Below is a small trained network, with its code and all its weights. Each question gives an input and a class and asks what happens when units are switched off, that is, made to give their printed mean instead of their output.

import numpy as np


def w(rows, s, z=0):
    codes = np.array(rows[::2]) - 128.0
    scale = np.full(codes.shape[1], s)
    scale[-1] = z or s
    return codes * scale


def f(y):
    return np.maximum(y, 0)


def log_softmax(a):
    a = a - a.max(-1, keepdims=True)
    return a - np.log(np.exp(a).sum(-1, keepdims=True))


def net(x, mask):
    res = np.array(x, float).reshape(1, 8) / 4 @ E
    y = f(res @ A[0][:, :-1].T + A[0][:, -1])
    res = res + np.where(mask, y, B[0][:, -1]) @ B[0][:, :-1]
    return log_softmax(res[-1] @ U[:, :-1].T + U[:, -1])


A, B = {}, {}
E = w([
[144,114,178,107],'x0',
[138,180,158,153],'x1',
[112,117,212,59],'x2',
[255,57,176,91],'x3',
[89,63,35,103],'x4',
[163,47,135,214],'x5',
[48,66,162,167],'x6',
[134,153,190,100],'x7',
],0.0065)
A[0] = w([
[154,111,90,147,105],'N1',
[92,136,170,84,28],'N2',
[132,103,168,171,33],'N3',
[135,108,126,113,19],'N4',
[168,181,108,147,143],'N5',
[144,124,100,128,182],'N6',
[128,130,127,125,87],'N7',
[86,122,120,143,216],'N8',
[188,84,175,115,39],'N9',
[140,137,102,129,253],'N10',
[147,143,116,145,82],'N11',
[127,129,131,124,37],'N12',
[123,118,118,124,165],'N13',
[122,128,119,119,77],'N14',
[83,131,123,103,145],'N15',
[127,110,155,132,55],'N16',
[40,145,98,66,56],'N17',
[120,116,126,127,103],'N18',
[180,47,30,188,105],'N19',
[133,104,119,145,109],'N20',
[166,53,121,128,138],'N21',
[81,138,114,96,106],'N22',
[136,134,103,136,231],'N23',
[149,95,99,121,78],'N24',
[122,127,122,122,121],'N25',
[107,145,125,208,150],'N26',
[68,134,101,94,95],'N27',
[140,112,109,114,96],'N28',
[75,134,105,95,110],'N29',
[110,113,142,89,143],'N30',
[2,33,115,193,116],'N31',
[84,109,98,145,151],'N32',
],0.016,0.0047)
B[0] = w([
[105,114,112,151,159],'N1',
[199,89,67,159,166],'N2',
[156,158,94,91,156],'N3',
[173,154,110,123,132],'N4',
[108,160,204,135,173],'N5',
[104,135,130,146,164],'N6',
[133,132,129,126,128],'N7',
[141,197,107,150,186],'N8',
[198,162,45,111,212],'N9',
[165,163,166,231,187],'N10',
[88,110,157,101,137],'N11',
[128,175,146,130,128],'N12',
[134,153,120,144,150],'N13',
[127,134,124,136,131],'N14',
[153,114,115,180,173],'N15',
[173,134,139,158,142],'N16',
[83,82,61,129,204],'N17',
[119,139,130,117,133],'N18',
[91,27,54,167,230],'N19',
[121,111,106,122,148],'N20',
[124,180,38,80,209],'N21',
[135,117,98,162,172],'N22',
[120,147,151,173,176],'N23',
[155,139,85,137,154],'N24',
[117,131,122,118,134],'N25',
[114,172,188,167,181],'N26',
[99,154,73,125,182],'N27',
[121,140,100,106,144],'N28',
[109,128,86,143,178],'N29',
[185,93,127,183,172],'N30',
[105,252,201,106,255],'N31',
[105,173,113,123,181],'N32',
],0.03,0.0098)
U = w([
[135,123,139,150,109],'0',
[129,141,90,145,183],'1',
[171,163,121,99,50],'2',
[120,169,128,142,254],'3',
[77,102,141,11,26],'4',
[92,97,132,54,13],'5',
],0.011,0.0037)

Each question gives the input, the list of numbers given to net, and the class t.
The units are the neurons (one row each of A and B). Each row of codes is followed by its name. A weight is (code - 128) times the scale printed after its matrix; where a second scale follows, it is the last column's (A, B and U).
mask holds one flag per neuron, in row order. A switched-off neuron (its flag False) gives its mean, the last column of its row in B, instead of its output. The means were averaged over made-up inputs and are rounded, as every weight is.
A unit's drop is (log p(t) with every unit on - log p(t) with that unit switched off) / (log p(t) with every unit on - log p(t) with every unit switched off).
The circuit of an input: a set's keep is (log p(t) with only the set's units on - log p(t) with every unit switched off) / (log p(t) with every unit on - log p(t) with every unit switched off). Starting from the 12 units with the biggest drops (on a tie, the unit counted first), units are removed one at a time, each time the one whose removal leaves the highest keep (on an exact tie, the one counted first), for as long as the keep stays at least 0.8.
units of the circuit, in order: the units of the circuit, biggest drop first
unit that matters most: the unit with the biggest drop
k most important neurons: the k neurons with the biggest drops, biggest first
drop when u is switched off: that unit's drop, to one decimal
input [-7,4,-8,-6,6,1,-5,-1], class 3: unit that matters most => N26
input [0,5,-5,8,-3,-8,-6,8], class 2: units of the circuit, in order => (N9, N19)
input [-6,-1,1,1,-6,-4,-3,-2], class 0: units of the circuit, in order => (N31, N21, N9, N27)
input [1,-3,7,4,6,-2,-7,5], class 2: units of the circuit, in order => (N19, N9)
input [-7,2,1,-1,-5,8,2,8], class 2: units of the circuit, in order => (N3, N19)
input [-1,3,-4,0,-1,8,1,-3], class 3: 4 most important neurons => (N31, N26, N17, N9)
input [-6,-5,5,1,0,-3,-6,-2], class 0: 3 most important neurons => (N31, N21, N9)
input [-4,-8,-8,3,-3,3,7,-2], class 3: 2 most important neurons => (N31, N26)
input [0,-2,6,6,0,8,3,-1], class 2: 3 most important neurons => (N9, N17, N3)
input [2,-6,7,-1,-4,-4,-4,-4], class 0: 2 most important neurons => (N21, N9)
input [-8,-1,-8,4,-7,-1,-1,-4], class 0: 2 most important neurons => (N31, N19)
input [-2,4,3,3,-7,6,2,0], class 2: drop when N19 is switched off => 0.1
input [-6,1,7,-4,8,0,7,2], class 3: drop when N31 is switched off => 3.7
input [4,4,-7,-4,7,4,6,-4], class 3: drop when N31 is switched off => 2.0
input [-8,-2,-1,-1,-2,-2,2,-7], class 3: drop when N31 is switched off => 0.2
